Below is a small trained network, with its code and all its weights. Each question gives an input and a target symbol and asks what happens when units are switched off, that is, made to give their printed mean instead of their output.

import numpy as np


def w(rows, s, z=0):
    codes = np.array(rows[::2]) - 128.0
    scale = np.full(codes.shape[1], s)
    scale[-1] = z or s
    return codes * scale


def norm(h):
    return h / np.sqrt((h * h).mean(-1, keepdims=True) + 1e-5)


def f(y):
    return np.maximum(y, 0)


def softmax(a):
    e = np.exp(a - a.max(-1, keepdims=True))
    return e / e.sum(-1, keepdims=True)


def log_softmax(a):
    a = a - a.max(-1, keepdims=True)
    return a - np.log(np.exp(a).sum(-1, keepdims=True))


def net(x, mask):
    ids = ['ΛΦΩβεζ'.index(c) for c in x.split()]
    T = len(ids)
    res = E[ids] + P[:T]
    r = norm(res)
    for j in range(2):
        rows = slice(3 * j, 3 * j + 3)
        q, k, v = (r @ M[0][rows].T for M in (Q, K, V))
        z = softmax(np.where(np.tri(T) > 0, q @ k.T / 3**0.5, -1e9)) @ v
        o = O[0][rows]
        res = res + np.where(mask[j], z, o[:, -1]) @ o[:, :-1]
    y = f(norm(res) @ A[0][:, :-1].T + A[0][:, -1])
    res = res + np.where(mask[2:26], y, B[0][:, -1]) @ B[0][:, :-1]
    return log_softmax(norm(res)[-1] @ U[:, :-1].T + U[:, -1])


Q, K, V, O, A, B = {}, {}, {}, {}, {}, {}
E = w([
[7,55,140,174],'Λ',
[113,48,11,188],'Φ',
[244,144,105,142],'Ω',
[146,63,156,92],'β',
[130,137,93,242],'ε',
[150,153,231,147],'ζ',
],0.0016)
P = w([
[122,151,121,113],'0',
[160,83,134,117],'1',
[131,96,174,141],'2',
[123,73,172,169],'3',
[130,160,155,169],'4',
[175,130,100,118],'5',
[255,105,127,122],'6',
[153,25,138,73],'7',
[175,89,112,250],'8',
],0.0053)
Q[0] = w([
[73,152,103,52],'H0',
[123,24,163,92],'H0',
[129,254,114,125],'H0',
[64,135,108,77],'H1',
[168,58,153,78],'H1',
[144,55,152,207],'H1',
],0.0071)
K[0] = w([
[177,79,198,186],'H0',
[98,223,158,205],'H0',
[141,2,140,81],'H0',
[147,105,155,220],'H1',
[21,214,154,142],'H1',
[138,212,13,75],'H1',
],0.0056)
V[0] = w([
[167,208,148,160],'H0',
[182,110,79,122],'H0',
[120,150,197,114],'H0',
[191,92,50,110],'H1',
[205,175,137,150],'H1',
[98,170,94,253],'H1',
],0.0078)
O[0] = w([
[133,250,136,144,250],'H0',
[112,129,166,91,159],'H0',
[131,167,51,148,93],'H0',
[92,125,192,35,219],'H1',
[68,232,150,130,230],'H1',
[169,137,255,241,246],'H1',
],0.007,0.0014)
A[0] = w([
[121,169,178,111,248],'N0',
[96,152,141,109,97],'N1',
[143,73,123,153,117],'N2',
[121,119,99,107,108],'N3',
[133,109,142,113,39],'N4',
[157,107,101,158,23],'N5',
[143,118,134,134,168],'N6',
[147,133,93,152,118],'N7',
[134,147,146,104,121],'N8',
[182,80,160,172,233],'N9',
[113,143,61,97,132],'N10',
[129,163,125,112,86],'N11',
[137,113,126,89,95],'N12',
[100,118,138,110,70],'N13',
[130,119,142,111,86],'N14',
[122,111,95,77,129],'N15',
[146,86,54,3,82],'N16',
[144,118,117,175,183],'N17',
[124,122,71,87,129],'N18',
[149,109,144,141,166],'N19',
[152,123,123,130,65],'N20',
[130,137,129,119,100],'N21',
[29,149,152,136,192],'N22',
[101,141,161,91,117],'N23',
],0.0059,0.0015)
B[0] = w([
[186,110,77,99,234],'N0',
[174,121,107,111,146],'N1',
[170,139,94,105,166],'N2',
[122,118,151,130,142],'N3',
[122,121,125,121,134],'N4',
[149,142,114,101,144],'N5',
[139,131,113,113,158],'N6',
[150,146,114,92,152],'N7',
[141,124,112,121,152],'N8',
[160,143,90,84,252],'N9',
[20,137,151,154,166],'N10',
[157,131,106,112,145],'N11',
[77,124,135,148,142],'N12',
[156,119,119,104,135],'N13',
[124,120,116,118,135],'N14',
[64,133,159,151,153],'N15',
[1,127,160,206,184],'N16',
[171,151,118,99,183],'N17',
[55,104,159,159,159],'N18',
[144,138,109,100,177],'N19',
[116,140,123,111,133],'N20',
[134,129,119,123,131],'N21',
[216,151,103,80,186],'N22',
[178,109,106,105,162],'N23',
],0.0047,0.0037)
U = w([
[196,17,44,188,136],'Λ',
[140,15,237,64,74],'Φ',
[104,212,154,2,113],'Ω',
[49,80,73,96,255],'β',
[146,166,235,232,133],'ε',
[126,214,8,216,64],'ζ',
],0.0085,0.0039)

Each question gives the input, a string of symbols that net reads in full, and the target symbol t.
The units are the heads (3 rows each of Q, K, V and O) and the neurons (one row each of A and B). Each row of codes is followed by its name. A weight is (code - 128) times the scale printed after its matrix; where a second scale follows, it is the last column's (O, A, B and U).
mask holds one flag per unit, heads first, then neurons. A switched-off unit (its flag False) gives its mean, the last column of its rows in O or B, instead of its output. The means were averaged over made-up inputs and are rounded, as every weight is.
A unit's drop is (log p(t) with every unit on - log p(t) with that unit switched off) / (log p(t) with every unit on - log p(t) with every unit switched off).
The circuit of an input: a set's keep is (log p(t) with only the set's units on - log p(t) with every unit switched off) / (log p(t) with every unit on - log p(t) with every unit switched off). Starting from the 12 units with the biggest drops (on a tie, the unit counted first), units are removed one at a time, each time the one whose removal leaves the highest keep (on an exact tie, the one counted first), for as long as the keep stays at least 0.8.
units of the circuit, in order: the units of the circuit, biggest drop first
heads that matter: for each layer, one digit per head in row order, 1 if its drop is at least 0.15 and else 0, layers parted by /
drop when u is switched off: that unit's drop, to one decimal
input Φ β ε ε β Φ Ω Ω Φ, target Φ: units of the circuit, in order -> H1
input ζ Ω β Λ β β Φ, target ζ: heads that matter -> 11
input Φ Ω Φ Λ Λ ζ, target Φ: heads that matter -> 10
input Λ Ω β ε Λ Ω Φ β, target Λ: heads that matter -> 01
input Ω Ω ε β ζ, target Ω: heads that matter -> 01
input ζ β ε, target ζ: heads that matter -> 00
input ε Ω ε ε Φ Ω Ω, target ε: heads that matter -> 01
input ζ β Ω Ω ε ε β, target ζ: units of the circuit, in order -> H1, H0
input ζ ζ β β, target ζ: heads that matter -> 00
input β ε Ω ε Λ ε β ζ, target β: heads that matter -> 11
input Ω Λ Ω, target Ω: heads that matter -> 01
input ζ β Ω ε Λ Ω ζ, target ζ: heads that matter -> 11
input ε Λ β Φ Λ ε Λ ζ, target ε: heads that matter -> 01
input ε Λ Λ ζ ε β Ω β, target ε: heads that matter -> 11
input Φ ε ζ β Λ, target Φ: units of the circuit, in order -> H0
input ζ Λ β Φ ε Φ β ε, target ζ: heads that matter -> 10
input Φ β Ω Λ β ε Λ Ω Λ, target Φ: units of the circuit, in order -> H1, H0
input Φ Φ Ω β Ω Φ Λ β, target Ω: heads that matter -> 10
input Ω Ω ε Ω Φ Λ Ω ε, target Ω: heads that matter -> 11
input Φ Φ ζ Φ Ω β ε, target Φ: units of the circuit, in order -> H0
input β Λ Λ Φ Φ Λ β, target β: units of the circuit, in order -> H1, N16
input Ω Λ Ω Λ Ω β β ε Φ, target Ω: drop when H1 is switched off -> 0.6
input Λ Ω β ζ ζ β β Ω Λ, target β: drop when H1 is switched off -> 1.0
input β β Φ ζ Λ, target β: drop when H1 is switched off -> 0.8
input ε ζ ε Ω Φ ζ, target ε: drop when H0 is switched off -> 0.0
